Below is a small trained network, with its code and all its weights. Each question gives an input and a target symbol and asks what happens when units are switched off, that is, made to give their printed mean instead of their output.

import numpy as np


def w(rows, s, z=0):
    codes = np.array(rows[::2]) - 128.0
    scale = np.full(codes.shape[1], s)
    scale[-1] = z or s
    return codes * scale


def softmax(a):
    e = np.exp(a - a.max(-1, keepdims=True))
    return e / e.sum(-1, keepdims=True)


def log_softmax(a):
    a = a - a.max(-1, keepdims=True)
    return a - np.log(np.exp(a).sum(-1, keepdims=True))


def net(x, mask):
    ids = ['βγζθπστφψω'.index(c) for c in x.split()]
    T = len(ids)
    res = E[ids] + P[:T]
    u = 0
    for l in range(2):
        r = res
        for j in range(3):
            rows = slice(2 * j, 2 * j + 2)
            q, k, v = (r @ M[l][rows].T for M in (Q, K, V))
            z = softmax(np.where(np.tri(T) > 0, q @ k.T / 2**0.5, -1e9)) @ v
            o = O[l][rows]
            res = res + np.where(mask[u + j], z, o[:, -1]) @ o[:, :-1]
        u += 3
    return log_softmax(res[-1] @ U[:, :-1].T + U[:, -1])


Q, K, V, O = {}, {}, {}, {}
E = w([
[149,192,11,92,102,160,193,74,114],'β',
[112,133,172,82,192,95,110,50,89],'γ',
[161,170,166,36,104,142,50,194,177],'ζ',
[71,77,180,140,62,106,149,33,149],'θ',
[153,146,120,147,109,39,228,179,116],'π',
[107,100,64,39,134,65,206,195,102],'σ',
[92,93,94,221,203,161,173,194,179],'τ',
[105,166,151,105,124,210,238,181,151],'φ',
[154,97,2,150,107,57,89,137,181],'ψ',
[212,180,178,210,161,80,161,83,129],'ω',
],0.013)
P = w([
[14,206,102,180,27,94,126,169,14],'0',
[35,197,75,140,65,89,160,153,69],'1',
[81,174,78,115,88,95,190,139,108],'2',
[122,152,86,103,119,105,204,120,137],'3',
[154,130,95,85,147,117,212,107,173],'4',
[185,102,110,69,177,130,219,93,199],'5',
[220,74,128,48,198,145,222,76,227],'6',
[253,60,145,20,211,159,225,52,253],'7',
],0.0071)
Q[0] = w([
[110,163,125,92,131,148,250,138,133],'L0H1',
[156,151,75,84,113,71,193,77,157],'L0H1',
[121,156,103,127,151,161,177,68,133],'L0H2',
[174,124,92,101,121,83,157,163,165],'L0H2',
[118,122,219,147,133,150,91,103,48],'L0H3',
[127,86,172,181,143,101,46,83,101],'L0H3',
],0.015)
K[0] = w([
[179,52,160,138,180,136,93,96,255],'L0H1',
[184,90,154,73,159,140,167,99,194],'L0H1',
[172,43,135,130,189,74,175,107,123],'L0H2',
[212,133,98,92,183,174,164,103,229],'L0H2',
[70,184,50,151,74,64,100,161,52],'L0H3',
[28,226,119,167,93,137,159,196,31],'L0H3',
],0.0096)
V[0] = w([
[163,200,139,72,151,160,248,125,60],'L0H1',
[99,174,250,86,95,168,109,90,122],'L0H1',
[116,110,153,117,81,33,60,80,86],'L0H2',
[124,211,125,80,97,255,133,113,136],'L0H2',
[68,69,91,187,84,179,123,112,144],'L0H3',
[91,86,148,167,144,111,166,60,89],'L0H3',
],0.0086)
O[0] = w([
[127,254,142,135,157,105,56,124,189,255],'L0H1',
[76,78,105,188,151,97,115,64,168,110],'L0H1',
[100,212,205,124,128,158,126,94,118,91],'L0H2',
[135,40,147,139,110,53,60,190,161,150],'L0H2',
[152,89,131,201,177,171,73,144,48,104],'L0H3',
[125,139,46,168,177,120,144,204,123,139],'L0H3',
],0.008,0.0074)
Q[1] = w([
[132,37,212,167,126,180,55,116,12],'L1H1',
[46,131,135,100,109,122,135,85,138],'L1H1',
[127,139,81,128,93,204,180,166,129],'L1H2',
[212,190,107,149,166,179,90,84,189],'L1H2',
[197,139,111,56,101,76,133,184,127],'L1H3',
[133,126,199,113,95,183,96,178,151],'L1H3',
],0.011)
K[1] = w([
[61,137,114,170,42,138,127,153,97],'L1H1',
[114,89,205,98,85,96,134,35,97],'L1H1',
[126,82,76,166,79,111,254,216,126],'L1H2',
[220,102,115,66,219,80,200,97,180],'L1H2',
[217,93,111,93,163,183,135,104,212],'L1H3',
[174,142,52,67,26,99,54,174,101],'L1H3',
],0.0083)
V[1] = w([
[93,135,81,58,102,83,196,195,139],'L1H1',
[21,106,159,43,161,152,91,107,77],'L1H1',
[132,159,86,176,57,194,95,78,141],'L1H2',
[42,102,53,8,150,190,83,131,123],'L1H2',
[169,149,50,116,94,64,98,35,80],'L1H3',
[155,140,254,132,138,136,113,124,148],'L1H3',
],0.0077)
O[1] = w([
[133,112,143,183,137,173,69,89,134,253],'L1H1',
[217,148,101,182,108,99,156,111,159,59],'L1H1',
[118,59,172,94,105,122,116,180,185,105],'L1H2',
[112,113,168,118,201,11,154,128,83,127],'L1H2',
[143,116,227,160,178,182,201,181,162,224],'L1H3',
[65,162,72,143,133,135,120,136,102,97],'L1H3',
],0.011,0.0049)
U = w([
[142,94,229,139,182,108,89,232,194,64],'β',
[195,145,40,163,115,80,188,201,182,19],'γ',
[89,30,143,163,45,110,204,54,173,252],'ζ',
[96,64,52,211,219,164,139,181,83,207],'θ',
[166,181,110,137,94,234,95,100,152,64],'π',
[132,209,188,178,217,88,105,55,53,151],'σ',
[170,115,63,55,57,131,128,100,37,213],'τ',
[70,139,88,96,75,49,2,112,153,169],'φ',
[177,96,183,76,106,168,210,157,57,83],'ψ',
[21,140,123,43,122,118,184,168,99,51],'ω',
],0.0083,0.0044)

Each question gives the input, a string of symbols that net reads in full, and the target symbol t.
The units are the heads (2 rows each of Q, K, V and O). Each row of codes is followed by its name. A weight is (code - 128) times the scale printed after its matrix; where a second scale follows, it is the last column's (O and U).
mask holds one flag per head, layer by layer. A switched-off head (its flag False) gives its mean, the last column of its rows in O, instead of its output. The means were averaged over made-up inputs and are rounded, as every weight is.
A unit's drop is (log p(t) with every unit on - log p(t) with that unit switched off) / (log p(t) with every unit on - log p(t) with every unit switched off).
The circuit of an input: a set's keep is (log p(t) with only the set's units on - log p(t) with every unit switched off) / (log p(t) with every unit on - log p(t) with every unit switched off). Starting from all 6 units, units are removed one at a time, each time the one whose removal leaves the highest keep (on an exact tie, the one counted first), for as long as the keep stays at least 0.8.
circuit, biggest first: the units of the circuit, biggest drop first
unit that matters most: the unit with the biggest drop
heads that matter: for each layer, one digit per head in row order, 1 if its drop is at least 0.15 and else 0, layers parted by /
drop of u: that unit's drop, to one decimal
input σ ω θ θ φ φ π, target φ: heads that matter => 000 / 101
input γ ψ β, target ψ: circuit, biggest first => L0H1, L1H3
input σ τ π γ γ γ ψ, target γ: circuit, biggest first => L1H1, L0H3
input σ π φ, target π: circuit, biggest first => L1H2, L0H1
input π ψ β γ φ, target γ: unit that matters most => L1H1
input γ γ ψ, target γ: heads that matter => 010 / 100
input β θ β β τ β π, target β: circuit, biggest first => L0H2, L1H1, L0H1
input β γ θ σ β σ σ, target σ: heads that matter => 100 / 110
input β π σ γ φ π σ, target π: circuit, biggest first => L1H1, L0H1, L0H3
input γ σ φ β τ ψ, target τ: circuit, biggest first => L0H1, L1H3, L0H2
input π τ ω φ, target ω: heads that matter => 000 / 100
input θ γ π γ β ζ φ, target ζ: circuit, biggest first => L0H3, L0H1
input σ ω γ φ β β ψ, target β: circuit, biggest first => L1H3, L0H1, L1H1
input β ω ψ, target ω: circuit, biggest first => L1H1, L0H2, L0H3
input β ψ ψ ψ φ, target ψ: heads that matter => 100 / 000
input β π θ φ γ σ ω π, target ω: circuit, biggest first => L1H1, L0H3
input β ζ π φ, target π: circuit, biggest first => L1H2
input θ σ φ, target σ: circuit, biggest first => L1H2, L0H1
input ω β ζ π ω σ σ τ, target θ: circuit, biggest first => L0H2, L1H2
input ψ ω β, target ω: circuit, biggest first => L1H1, L0H3
input τ γ β β, target β: heads that matter => 100 / 001
input γ γ φ γ φ φ φ, target φ: heads that matter => 010 / 001
input π φ τ τ β φ ψ, target φ: unit that matters most => L1H3
input β σ σ γ β β β, target β: heads that matter => 000 / 001
input τ γ σ θ ζ ψ γ τ, target θ: heads that matter => 010 / 100
input γ β φ γ ψ π π, target π: drop of L1H1 => 0.2
input θ ψ β, target ψ: drop of L0H1 => 0.8
input τ θ σ ψ ω π β, target π: drop of L0H3 => 0.2
